Below is a small trained network, with its code and all its weights. Each question gives an input and a class and asks what happens when units are switched off, that is, made to give their printed mean instead of their output.

import numpy as np


def w(rows, s, z=0):
    codes = np.array(rows[::2]) - 128.0
    scale = np.full(codes.shape[1], s)
    scale[-1] = z or s
    return codes * scale


def norm(h):
    return h / np.sqrt((h * h).mean(-1, keepdims=True) + 1e-5)


def f(y):
    return np.maximum(y, 0)


def log_softmax(a):
    a = a - a.max(-1, keepdims=True)
    return a - np.log(np.exp(a).sum(-1, keepdims=True))


def net(x, mask):
    res = np.array(x, float).reshape(1, 5) / 4 @ E
    u = 0
    for l in range(4):
        y = f(norm(res) @ A[l][:, :-1].T + A[l][:, -1])
        res = res + np.where(mask[u : u + 4], y, B[l][:, -1]) @ B[l][:, :-1]
        u += 4
    return log_softmax(norm(res)[-1] @ U[:, :-1].T + U[:, -1])


A, B = {}, {}
E = w([
[101,49,2,167,41,110,74],'x0',
[120,117,126,163,177,104,107],'x1',
[151,58,113,192,159,148,222],'x2',
[131,137,86,61,228,91,75],'x3',
[92,161,83,164,166,8,149],'x4',
],0.008)
A[0] = w([
[166,136,205,225,79,225,178,118],'0.n1',
[158,100,183,69,179,156,145,149],'0.n2',
[50,246,127,84,248,196,142,3],'0.n3',
[85,139,78,183,255,35,213,88],'0.n4',
],0.006,0.0026)
B[0] = w([
[115,219,78,62,75,189,209,228],'0.n1',
[82,177,148,141,182,60,147,198],'0.n2',
[205,75,221,179,140,110,92,205],'0.n3',
[204,3,25,102,126,50,254,254],'0.n4',
],0.0067,0.0052)
A[1] = w([
[251,125,245,2,179,96,93,46],'1.n1',
[209,128,84,128,97,161,91,183],'1.n2',
[75,111,53,170,108,241,39,50],'1.n3',
[146,116,96,180,19,47,112,5],'1.n4',
],0.0075,0.0012)
B[1] = w([
[104,176,178,244,164,74,88,253],'1.n1',
[88,128,172,174,193,230,100,174],'1.n2',
[124,82,88,193,163,189,97,194],'1.n3',
[118,163,85,88,146,147,15,205],'1.n4',
],0.011,0.0061)
A[2] = w([
[184,120,225,157,138,80,254,112],'2.n1',
[107,157,71,88,178,65,35,84],'2.n2',
[108,40,127,184,142,184,61,3],'2.n3',
[143,123,66,178,213,88,220,38],'2.n4',
],0.0063,0.0044)
B[2] = w([
[42,89,98,135,109,164,38,254],'2.n1',
[102,201,88,111,12,133,204,224],'2.n2',
[82,42,121,120,174,254,191,183],'2.n3',
[244,97,142,60,138,108,162,224],'2.n4',
],0.0083,0.0046)
A[3] = w([
[238,63,99,100,195,35,243,3],'3.n1',
[134,188,173,181,53,184,254,50],'3.n2',
[218,128,160,114,140,169,171,201],'3.n3',
[66,20,152,89,82,152,72,147],'3.n4',
],0.0081,0.0023)
B[3] = w([
[236,61,123,141,72,62,187,254],'3.n1',
[139,83,179,2,142,106,106,188],'3.n2',
[128,108,163,119,123,87,86,171],'3.n3',
[86,91,137,142,212,216,201,175],'3.n4',
],0.012,0.0073)
U = w([
[206,60,107,151,124,39,177,207],'0',
[65,186,40,131,72,71,115,3],'1',
[118,111,174,26,107,154,147,46],'2',
[88,105,66,198,148,248,134,182],'3',
[119,191,181,228,204,84,106,206],'4',
],0.015,0.0023)

Each question gives the input, the list of numbers given to net, and the class t.
The units are the neurons (one row each of A and B). Each row of codes is followed by its name. A weight is (code - 128) times the scale printed after its matrix; where a second scale follows, it is the last column's (A, B and U).
mask holds one flag per neuron, layer by layer. A switched-off neuron (its flag False) gives its mean, the last column of its row in B, instead of its output. The means were averaged over made-up inputs and are rounded, as every weight is.
A unit's drop is (log p(t) with every unit on - log p(t) with that unit switched off) / (log p(t) with every unit on - log p(t) with every unit switched off).
The circuit of an input: a set's keep is (log p(t) with only the set's units on - log p(t) with every unit switched off) / (log p(t) with every unit on - log p(t) with every unit switched off). Starting from the 12 units with the biggest drops (on a tie, the unit counted first), units are removed one at a time, each time the one whose removal leaves the highest keep (on an exact tie, the one counted first), for as long as the keep stays at least 0.8.
circuit, biggest first: the units of the circuit, biggest drop first
k most important neurons: the k neurons with the biggest drops, biggest first
k most important neurons of layer l: the k neurons of layer l with the biggest drops, biggest first
drop when u is switched off: that unit's drop, to one decimal
input [-4,-6,7,-8,-3], class 2: circuit, biggest first : [3.n2]
input [3,0,1,-8,-1], class 3: 4 most important neurons : [1.n3, 1.n4, 0.n4, 0.n2]
input [2,-5,7,-1,-3], class 2: circuit, biggest first : [3.n2, 0.n1]
input [6,6,-1,-8,8], class 1: 2 most important neurons : [1.n4, 3.n1]
input [1,-3,-2,-4,-3], class 2: 3 most important neurons : [0.n1, 3.n2, 2.n1]
input [7,5,-7,-1,4], class 3: circuit, biggest first : [1.n3, 0.n4, 3.n4, 1.n1]
input [-2,4,4,-2,-5], class 2: circuit, biggest first : [0.n1, 3.n2]
input [-2,7,3,-7,1], class 2: circuit, biggest first : [0.n1, 3.n2]
input [1,-4,-2,-7,2], class 2: 2 most important neurons : [0.n1, 3.n2]
input [-1,1,-6,-1,8], class 1: 3 most important neurons : [1.n4, 2.n2, 3.n1]
input [-3,8,-7,-4,-7], class 4: 2 most important neurons : [1.n1, 2.n2]
input [8,0,2,-4,6], class 3: 2 most important neurons of layer 0 : [0.n2, 0.n1]
input [2,-3,-2,8,-6], class 4: 2 most important neurons of layer 0 : [0.n2, 0.n1]
input [-5,-2,4,-1,-4], class 2: circuit, biggest first : [3.n2]
input [-3,-8,4,-5,-6], class 2: drop when 3.n2 is switched off : 0.1
input [-1,4,-6,5,1], class 4: drop when 1.n1 is switched off : 0.2
input [-6,-2,-3,2,-5], class 4: drop when 3.n1 is switched off : 0.0
input [3,-3,-5,4,6], class 1: drop when 3.n1 is switched off : 0.1
